Below is a small trained network, with its code and all its weights. Each question gives an input and a target symbol and asks what happens when units are switched off, that is, made to give their printed mean instead of their output.

import numpy as np


def w(rows, s, z=0):
    codes = np.array(rows[::2]) - 128.0
    scale = np.full(codes.shape[1], s)
    scale[-1] = z or s
    return codes * scale


def f(y):
    return y / 2 * (1 + np.tanh(0.7978845608 * (y + 0.044715 * y**3)))


def softmax(a):
    e = np.exp(a - a.max(-1, keepdims=True))
    return e / e.sum(-1, keepdims=True)


def log_softmax(a):
    a = a - a.max(-1, keepdims=True)
    return a - np.log(np.exp(a).sum(-1, keepdims=True))


def net(x, mask):
    ids = ['αβδζηψω'.index(c) for c in x.split()]
    T = len(ids)
    res = E[ids] + P[:T]
    q, k, v = (res @ M[0].T for M in (Q, K, V))
    z = softmax(np.where(np.tri(T) > 0, q @ k.T / 2**0.5, -1e9)) @ v
    res = res + np.where(mask[0], z, O[0][:, -1]) @ O[0][:, :-1]
    y = f(res @ A[0][:, :-1].T + A[0][:, -1])
    res = res + np.where(mask[1:13], y, B[0][:, -1]) @ B[0][:, :-1]
    return log_softmax(res[-1] @ U[:, :-1].T + U[:, -1])


Q, K, V, O, A, B = {}, {}, {}, {}, {}, {}
E = w([
[110,137,176,111,202,153],'α',
[60,205,164,125,186,134],'β',
[53,156,158,174,32,139],'δ',
[155,103,115,85,89,145],'ζ',
[73,222,192,28,167,164],'η',
[83,8,109,82,54,160],'ψ',
[21,184,75,86,128,234],'ω',
],0.015)
P = w([
[252,101,199,194,126,182],'0',
[104,113,152,154,114,156],'1',
[106,106,148,151,134,164],'2',
[97,111,141,148,120,158],'3',
[119,122,158,143,160,177],'4',
[100,100,146,137,118,171],'5',
[83,130,150,142,114,168],'6',
],0.015)
Q[0] = w([
[86,93,92,121,185,167],'head 1',
[65,118,217,58,118,255],'head 1',
],0.0084)
K[0] = w([
[6,170,151,167,30,238],'head 1',
[253,132,202,246,111,190],'head 1',
],0.0067)
V[0] = w([
[182,2,109,173,92,16],'head 1',
[216,168,227,108,236,63],'head 1',
],0.0078)
O[0] = w([
[79,22,90,150,248,117,28],'head 1',
[146,136,67,104,114,16,252],'head 1',
],0.014,0.0042)
A[0] = w([
[119,117,111,233,127,130,9],'neuron 1',
[104,91,121,176,112,109,194],'neuron 2',
[133,59,90,114,82,134,255],'neuron 3',
[167,52,195,196,115,130,18],'neuron 4',
[204,51,156,130,185,108,185],'neuron 5',
[172,180,186,124,82,246,71],'neuron 6',
[140,101,47,170,193,145,160],'neuron 7',
[123,240,123,83,148,151,148],'neuron 8',
[103,89,164,161,157,233,88],'neuron 9',
[84,84,153,182,194,135,43],'neuron 10',
[163,97,2,113,194,74,75],'neuron 11',
[236,124,90,44,158,158,32],'neuron 12',
],0.009,0.0065)
B[0] = w([
[164,118,93,80,78,98,127],'neuron 1',
[136,153,137,135,177,203,157],'neuron 2',
[144,116,155,146,147,167,183],'neuron 3',
[87,187,115,146,56,86,140],'neuron 4',
[77,123,133,147,146,140,155],'neuron 5',
[130,159,27,157,81,147,251],'neuron 6',
[106,130,148,10,179,166,151],'neuron 7',
[150,92,173,90,156,122,221],'neuron 8',
[113,124,117,189,45,13,223],'neuron 9',
[175,52,169,79,91,144,169],'neuron 10',
[100,124,91,114,174,69,151],'neuron 11',
[80,149,71,29,184,158,129],'neuron 12',
],0.011,0.012)
U = w([
[111,70,2,113,133,26,68],'α',
[206,89,194,89,91,138,54],'β',
[59,162,170,217,136,116,203],'δ',
[164,111,107,118,117,222,215],'ζ',
[129,111,161,34,61,144,37],'η',
[124,35,135,86,72,164,148],'ψ',
[17,124,84,71,132,194,254],'ω',
],0.0068,0.0057)

Each question gives the input, a string of symbols that net reads in full, and the target symbol t.
The units are the heads (2 rows each of Q, K, V and O) and the neurons (one row each of A and B). Each row of codes is followed by its name. A weight is (code - 128) times the scale printed after its matrix; where a second scale follows, it is the last column's (O, A, B and U).
mask holds one flag per unit, heads first, then neurons. A switched-off unit (its flag False) gives its mean, the last column of its rows in O or B, instead of its output. The means were averaged over made-up inputs and are rounded, as every weight is.
A unit's drop is (log p(t) with every unit on - log p(t) with that unit switched off) / (log p(t) with every unit on - log p(t) with every unit switched off).
The circuit of an input: a set's keep is (log p(t) with only the set's units on - log p(t) with every unit switched off) / (log p(t) with every unit on - log p(t) with every unit switched off). Starting from the 12 units with the biggest drops (on a tie, the unit counted first), units are removed one at a time, each time the one whose removal leaves the highest keep (on an exact tie, the one counted first), for as long as the keep stays at least 0.8.
units of the circuit, in order: the units of the circuit, biggest drop first
unit that matters most: the unit with the biggest drop
k most important neurons: the k neurons with the biggest drops, biggest first
drop of u: that unit's drop, to one decimal
input ω ω β β, target ζ: 2 most important neurons -> [neuron 6; neuron 9]
input ψ α α ω, target ψ: units of the circuit, in order -> [neuron 10; head 1]
input ψ δ ω α δ, target ψ: unit that matters most -> neuron 10
input ω β δ δ η β, target ζ: 2 most important neurons -> [neuron 6; neuron 8]
input ω α ζ ω, target ζ: units of the circuit, in order -> [head 1; neuron 6]
input β δ η, target η: units of the circuit, in order -> [head 1; neuron 8]
input ζ β β, target ω: units of the circuit, in order -> [head 1; neuron 9; neuron 7]
input ω ω ζ ζ α, target ζ: units of the circuit, in order -> [neuron 6; head 1]
input β ζ ψ η α ψ α, target β: units of the circuit, in order -> [head 1; neuron 6; neuron 8]
input ζ ζ β β ψ α, target ω: 2 most important neurons -> [neuron 7; neuron 5]
input β α ζ ψ ω ω, target η: units of the circuit, in order -> [head 1; neuron 6]
input ω β ω ζ ω ζ, target ζ: units of the circuit, in order -> [neuron 6; head 1]
input ψ α β ψ α, target ψ: 3 most important neurons -> [neuron 10; neuron 9; neuron 7]
input η ω α α ζ, target η: units of the circuit, in order -> [head 1]
input ω β ω δ β δ ω, target ζ: drop of neuron 8 -> 0.2
input η ω α ψ β δ δ, target η: drop of neuron 9 -> 0.1
input ω ψ α δ ζ, target ζ: drop of head 1 -> 0.5
